Each row is followed by its class.
[-117 -366  585  116  116 -157   15  -16   95 -125  -99   51  -48   -5
  216  -99 -262   32 -228  -43 -170  -59 -348 -168 -142  231  109   12
  163 -217  118   68 -506  186] : <2>
[ 212   73  856  333  244  228   81  161  -62 -175 -126 -272 -293   40
  153 -204   30  188 -426 -242 -295  -75 -183  365    3   21  117  -90
  140 -229   53 -207 -201  402] : <2>
[-109 -247  202  -35  176  -88  288 -129  -55   96  209  -12  160 -142
   60 -147   23 -191  -23  -83  -39   44 -160   24  147    3    6  -26
   -9   90  120  -56 -786  -90] : <2>
[-104 -125  228  -86  135  -82  204 -164 -102   21  159   31  -25  -70
  -16  -89  -18  -37   75 -126   67   -8  -38   20   74  -39   95  -34
  -90    1   42  -50 -556  -79] : <35>
[  -9  -68  179   39  118  220  291  -70 -151  146  254  -48  -14  -63
   52 -272  106    5  163 -189  133   -8  -57   73  118   15   92   16
    7   15   54  -69 -581 -107] : <133>
[ 406  -72 -166    0 -123  486  296    3   21  190   19  -47  301 -152
  -75  371  158 -132 -344   68 -128  -52 -160   91  264  -76 -155   89
  168  118  247   95  133  263] : <27>
[ 277  -51    4  121   -7  302  213  -54    1    0  -65   94  118   23
   73   48   79 -113 -166  -43 -484 -111   47   80  196  -33  -98  148
  162  -63   68  -59  -50  269] : <69>
[ 279  -11 -312  -27 -159  421  458 -226  -24  184  134   85  197  -75
   62 -118  130 -109  -33   80 -110  -31 -270   62  343   85 -252  316
  289  195  185   55 -297  115] : <134>
[ 235   70   11   78  -43  418  474  -66  -47  128  138  -10   82  -74
   51 -171  162   93  -90  -63 -282 -133 -169  222  232  139 -219  150
  125   52  189 -102 -396   57] : <96>
[ -14 -291  453 -202 -261 -480  192 -451    1  -91  -40  327   66   54
  -29 -127 -500 -156 -301  117 -354 -175 -403  -43 -245  -52  287  130
   70 -151  -61   82 -273  360] : <133>
[-118 -118   82 -113   73 -112  256  -35  -50   99  345  -19   21  -98
  -69 -209  -87 -137  203 -106   54  -52  -29    1   64 -107   83   -1
  -43   13   53  -57 -577 -146] : <35>
[ 127  -76 -184  -53 -222  289  379 -106  -18  141   99  102  163  -51
  131 -180   -5  -46  -46  111 -200   15 -153   32  260  142 -265  308
  230  107  194   13 -273  188] : <86>
[ 325  313 -157  153  -13  630  524 -106 -138  144   76   45 -104   80
   42 -294  233  300   49 -158  -26  -47  -94  215  223  278 -106  252
  150  -46  164  -31 -222  -11] : <96>
[ 217  -67  -57   16 -109  340  194  -55  -47   19    1   17  256   56
  130  -29   78  -12 -305   11 -189   34  -75  237  156  154 -208  202
  223    3  122   23  -99  244] : <27>
[ -80 -283 -132 -218   39   27 -352 -116    5  -15 -148   87    8  140
   30  683  -64 -485  -37    6  154  -33  -24  -21 -114 -146  128  -20
 -141 -228  -50   31  407  424] : <134>
[   1 -144  216   -4  201    9  377 -116  -66  104  286   -6   42   10
   69 -154  171 -251   89  -68  -22   15  -49  126  183  -66   56  -26
  -52  -35   98  -29 -727  -98] : <2>
[ 137 -128  299  128   86  -67   70   56   -2  226  260  -56 -315   52
  231 -294  -49  -28   40 -200  158  -49 -352   92   52  189  106    7
  -28  -12  306   23 -477  208] : <133>
[ 244 -373   36  -73 -269  530  634 -153   20  298   39  113  336  178
 -243  351   97  -90 -128  145  274   19 -182  112  -13  -99  150   56
  150  -84  271  284  120  -59] : <86>
[-171 -166   24 -205   85 -229  195 -177  -66   68  202  116  207   14
  -54  -46  -66 -131   87   -4  151   55   -6  -93  -12   97   76  134
  -73   87  118  -32 -575 -184] : <2>
[  87 -137  624  174  212  250   88   97   30   70  214 -250  165 -166
  -35 -329 -191   21 -568 -130 -104 -198 -280  316  -48 -125  291 -178
  144  -87  110  -15 -328  365] : <17>
[ 215 -153  501  128  173  571  234   77   -9  309  -24 -265  -90 -121
   15  341   55  218 -372 -239  -29 -428 -458  278   17 -118  130 -106
   92 -395   61  -39  -82  378] : <86>
[   0    2  350  104  191  123  279   -1  -95  186  249  -74   63  -75
  -95 -218   67   60   33 -249  -51  -14   50   94   37  -50  210 -134
 -113  -10   41   -9 -559 -296] : <69>
[ 286 -255 -205    3  141  219  -16  -26   -3  151  158  -78  -53  214
  -88  867  172 -597  -23 -104  154   33 -204  194   19 -112   77 -161
   89 -280  136   28  122  269] : <133>
[ 230   88  -21   15   45  478  172 -109  -93  -31  -97   29  168   34
  191  107  146   85 -317   57 -259  -32  -50  155  190   74 -164  150
  176  -98  131  -39  -10  389] : <96>
[ 178 -153  152   76 -173   76  143 -321   -6  113  -58  271 -107   27
  185 -392 -331 -156  -71   10  229  287 -190 -144   80  111  135  199
  420   31  190   73  -87  426] : <35>
[ -55 -151  294  -29  145  229  368 -102 -129  131  256  -94   42 -142
   72 -230   58  -73   62 -197   20   46  -67   96  125 -105  102  -77
  -55   -2   29  -80 -676  -99] : <134>
[ 281   51 -244   13 -102  329  541  -67   12  156  142   74  133  -43
  -10  109  190 -129   61   14 -200 -195  -57  126  258  -68 -131  102
   70  -42  152  -12 -139   33] : <2>
[  89  151 -109   14  -68  406  446 -102 -106    5  124   34  -33  -44
  231 -397   33  214  -32  -31 -172  -54 -183  181  217  390 -276  272
  227  104  145 -118 -493    4] : <2>
[  11 -231  436  482  339  346  435   30   49  -18 -143   32  -77 -102
  159  100  394 -214  -66   40   57  -23   17  435  201  -42  119 -119
  332 -459   84   38 -493  -57] : <134>
[ 166  -43   12   54  -95  318  377 -182  -22   34 -102  115  207    6
  156  -29  211   -5 -201  128 -150   27 -157  167  237  225 -219  241
  178   10  176   16 -232  155] : <86>
[ -18 -325  588   79  185  215 -167  141 -122  121  119 -197  270 -374
   97   83 -228  169 -383 -218 -299 -210  -94  131  -32 -170  288  -59
  254   65  122  -51 -284  306] : <133>
[ 154   85  177   89  -69  466  342  -61   33  219  145 -121 -217  243
 -325  -96    8  226  160 -272  376  -62   -8  357  -36   42  239  111
   48 -120  161   82  190 -121] : <86>
[ 501 -400  202 -259 -364  288  423 -166   89  343  262   88    6   66
 -385  455 -150 -172   74  -49  118 -108 -147 -275   70 -352  205   66
 -130   59  315  178  263  348] : <86>
[ 170  343   86 -126 -313   94  631 -355 -101  329  418  144  -92   49
 -260 -468 -372  328  131 -114  197 -112 -345  -92  -80   90  424  136
   99  158  176  345 -389 -388] : <35>
[ 188  137  -20   34    5  502  369  -74   -4  -15  -15    9  -21  -11
   -1   -8  122  159 -120  -23 -154 -164  -76  249  165   42 -162  135
  166 -188   44  -73 -103  204] : <17>
[ 191  -28  -98   13  -57  316  280  -73  -39   60  -45   75  304  -33
  109  -27  110  127 -328   58 -180  -80 -156  116  211  129 -198  194
  136   40  215   23 -189  287] : <17>
[ -48 -162  223   45  140    0  350   29  -59  135  308  -95  174 -127
 -107 -141  101 -192   59 -188  -94   12   20   89   45  -84  160 -107
 -130   43   47  -46 -621 -276] : <35>
[ 138 -194  251   99 -118  337 -282  132   55   76 -233 -104   21 -150
 -111  168 -321  232 -211 -257  230  -64 -150  -13 -161  -48  113   -4
  262   47   86   27  413  356] : <96>
[ 242   48 -184   48 -105  246  249 -174   24  -73  -82  103   51   17
  117 -174   22   19 -161   37  -44   83 -216   92  245  275 -273  292
  303   99  216    7 -127  268] : <35>
[ 124  -89  899  198 -113  471  390 -105  -44  371  -75  -44 -337  132
  267 -396  122  443  -16 -238   52  210 -370  156   20  276  -31 -142
  -36 -158  212   47 -238 -105] : <69>
[-135   82    8  132   65 -310 -259 -249   13 -234 -185   85 -115    3
 -135  -58 -141  -49  -33  -63  134  256  -41  244 -153  352  130   43
  110   56  -22 -121  198  -13] : <86>
[-178 -135  632  -22  181 -367 -107  -48  -68 -243   20  119 -128  243
   27 -367 -388  289 -346  -39 -315 -330   10   30 -161   68  172    9
  -54 -271   96 -156 -366  291] : <133>
[  45  -75  553  121  299  129 -257  204  -73  204  116 -196  -27  217
   51 -231  -81  101 -442 -245  100 -163 -204  176  -28   30  173  -27
  -75 -250  144   58 -289  446] : <86>
[ 243  -27 -222    7 -107  172  457 -142   -6  139   46  133  142  -43
   79  -76   98 -265  -96   75  -57   60 -165  138  328   43 -189  277
  264   60  241    5 -316  213] : <35>
[ -75 -117  134  -10  128   -2  342 -102  -69  142  255   -4  -11  -50
  -31 -166  143  -49  232 -105  175   74  -38   36   86   29   91   19
 -116   43  134  -90 -576 -171] : <17>
[ -70 -220  327   25  155   98  216  -38 -115  128  227  -39   55  -17
    3 -114   21  -98   49 -170   15   55  -15   72   89  -64  146  -29
  -30  -61   79   13 -592  -48] : <69>
[ 229  -64  -31    8  -68  483  448  -69  -64   28  221   66  220  -60
   67 -151   56  -15 -146   78 -209 -231 -121  221  168   50 -123  269
  296  -51  127    3 -407  244] : <27>
[  51 -195  307   64  155  182  396   -3  -61  177  308 -114  194 -166
  -56  -87  154 -242   22 -198  -31   92   54  175  149 -153  146  -82
  -30   20  124  -58 -588  -93] : <35>
[ -51 -331 -235 -433 -367  -51  -66 -126  143   -6 -151  211 -199  235
 -137  536 -523  -59  155   -5  582  120   32 -193 -210 -102   57  105
   24 -180  191   91  577  368] : <17>
[ 250 -112  -49   24 -130  414  379  -94   18  109  -81  118  196 -104
   17   98  125   -5 -176   97 -195  -10  -29   86  290   -5 -197  163
  196  -18  178   40  -23  218] : <86>
[-168 -235  169  -39  200  -56  286  -74 -106   19  361    8  165  -45
   45 -188   54 -245  107  -26  -27  -16   -1   77   73   50   83   29
   12    7   63  -90 -895 -198] : <86>
[ -72 -121  163  -83   49  143  345 -119  -88  259  221  -61  154 -145
  -53 -165   -6    6  108 -200   88  -11  -84  -83  108 -107   84  -57
  -80  164  109  -41 -579 -256] : <96>
[ -13 -186  203  -50  115   10  339   -9  -68   68  251  -70  101  -99
 -132 -135    4  -66   34 -167   59   18  -38   44   62  -91  107  -29
  -86   66  134  -61 -556 -110] : <35>
[ -19 -305  347 -191  -39  418  299  162 -147  314  461   58 -126   -3
  198 -322 -300   42   33 -203 -106   33   73  -23   20   16   -9 -111
  -67  -76  357 -119 -605  150] : <133>
[ -59 -255  131 -129  105  -79  187 -153  -82  152  266    7  298  -75
  -21  -63   11 -240  -43  -10  118   79  -97  -44  101  -59  105   59
   26  106  113   54 -604  -88] : <27>
[ 172   43 -112  -32 -152  284  418 -193  -61   33   -5  110  135 -148
    0 -112   39   96  -88   28 -233    4 -145   78  157  147 -139  216
  102  137   99  -38 -124  110] : <2>
[  74 -125  167  279  -77  336  193  -87   26  329 -127  -98 -202   36
  193 -281   62 -118    3 -284  233  159 -283  314  108  -54  -21 -173
  101   26   61   55 -112   98] : <96>
[ 332   10  273   43 -107  748  286  -39 -124  495  132  -27   89  285
  -53  187   44  109  -35 -244  259 -309   55  238    6 -366  338    4
  176 -417   26  145  278  184] : <134>
[ 166 -470 -252 -179   -3 -262   37 -330  182  246  172  228  271 -134
 -115  473 -190 -425  -60  146   64  116 -226 -319  304   50   53  211
  329  143  441  231  -75  125] : <35>
[ 144 -325  375   49   69 -338  106 -254  204 -104 -262  208 -150  481
  143 -117   15 -183 -325   20   65   23 -449  -21   92  387 -216  191
   20 -167  349   51 -446  277] : <133>
[  -9  -91  156    2   61   36  232 -113  -75   94  211  -33   24  -44
  -58 -218    4  -87  119 -185   47   39  -31   -1   45  -55  123   -8
  -85  134   40  -44 -484 -140] : <134>
[  32    6  145   70 -190  330  152 -148  -97  152  227 -154  -57  -62
  116 -286  -28  176  -74 -129 -501   84 -260  206   -7   44  -43 -208
  -26   98 -183  157 -107  -55] : <133>
[-111   77  -47  -79 -189 -314 -245 -149  -48  -92   21  131 -167 -201
  -49  -87 -546   29   16  -60  -90   26 -127 -289  -81  134   90   -6
   53  268   89  -70   28  148] : <96>
[  64 -321  500 -172 -123  106  -53 -219  113   86 -136   65  169   -9
 -269  426 -200   10  -61  -44  251  -92 -243 -167 -210 -364  462 -141
  -45 -163   55  313  469  189] : <17>
[  75  -27  197 -464 -330   85  243 -253   30  125   35  222 -141  352
 -430  141 -477  396   14    3  235 -404  -71 -147 -121 -244  168   26
  -91 -100  212  157  345  -62] : <86>
[ 182 -162 -221  -48 -117  392  111  -68  -44    2  -42   56  307 -155
   80  231  -36 -111 -237   25 -251   40  -27  -15  164  102 -175  214
  274  183  150  -31  -43  280] : <96>
[ 133 -323  122 -117 -122   -2   91  -97   66  169   68  166   87   55
   77 -185 -255 -109  -67   20  130  136 -238 -193  -70  212   98  230
  262  -90  113   87 -151  117] : <86>
[  26  126  694  151   43  394  407 -143  -23  -48 -436    6 -389  283
  120 -135  104  381 -113  -39   41 -178 -101  284   43  -55    3  142
  178 -470   -9 -140   25  181] : <69>
[-173 -174  216  210  164  -43  122   -6  -46 -273 -237   94 -372   57
  -64 -100   -6   11  116  -72  293  373  239  137  -55  199  230   58
  136 -242   -2  -22  -48 -137] : <27>
[ 224 -146  101 -169 -243  474  378 -250   -4  288  180  151 -153  196
  131  250  -82  -41   42   71  239  -11 -187  -69  108  -30   19   67
  154 -209  167  311 -155  167] : <134>
[ 196   27  -76    9 -111  409  145  -67  -50  -12 -151   32  203  -79
   60   91   56   52 -282   54 -226 -147  -96  104  252  -17 -170  210
  229   35   84   19   99  294] : <134>
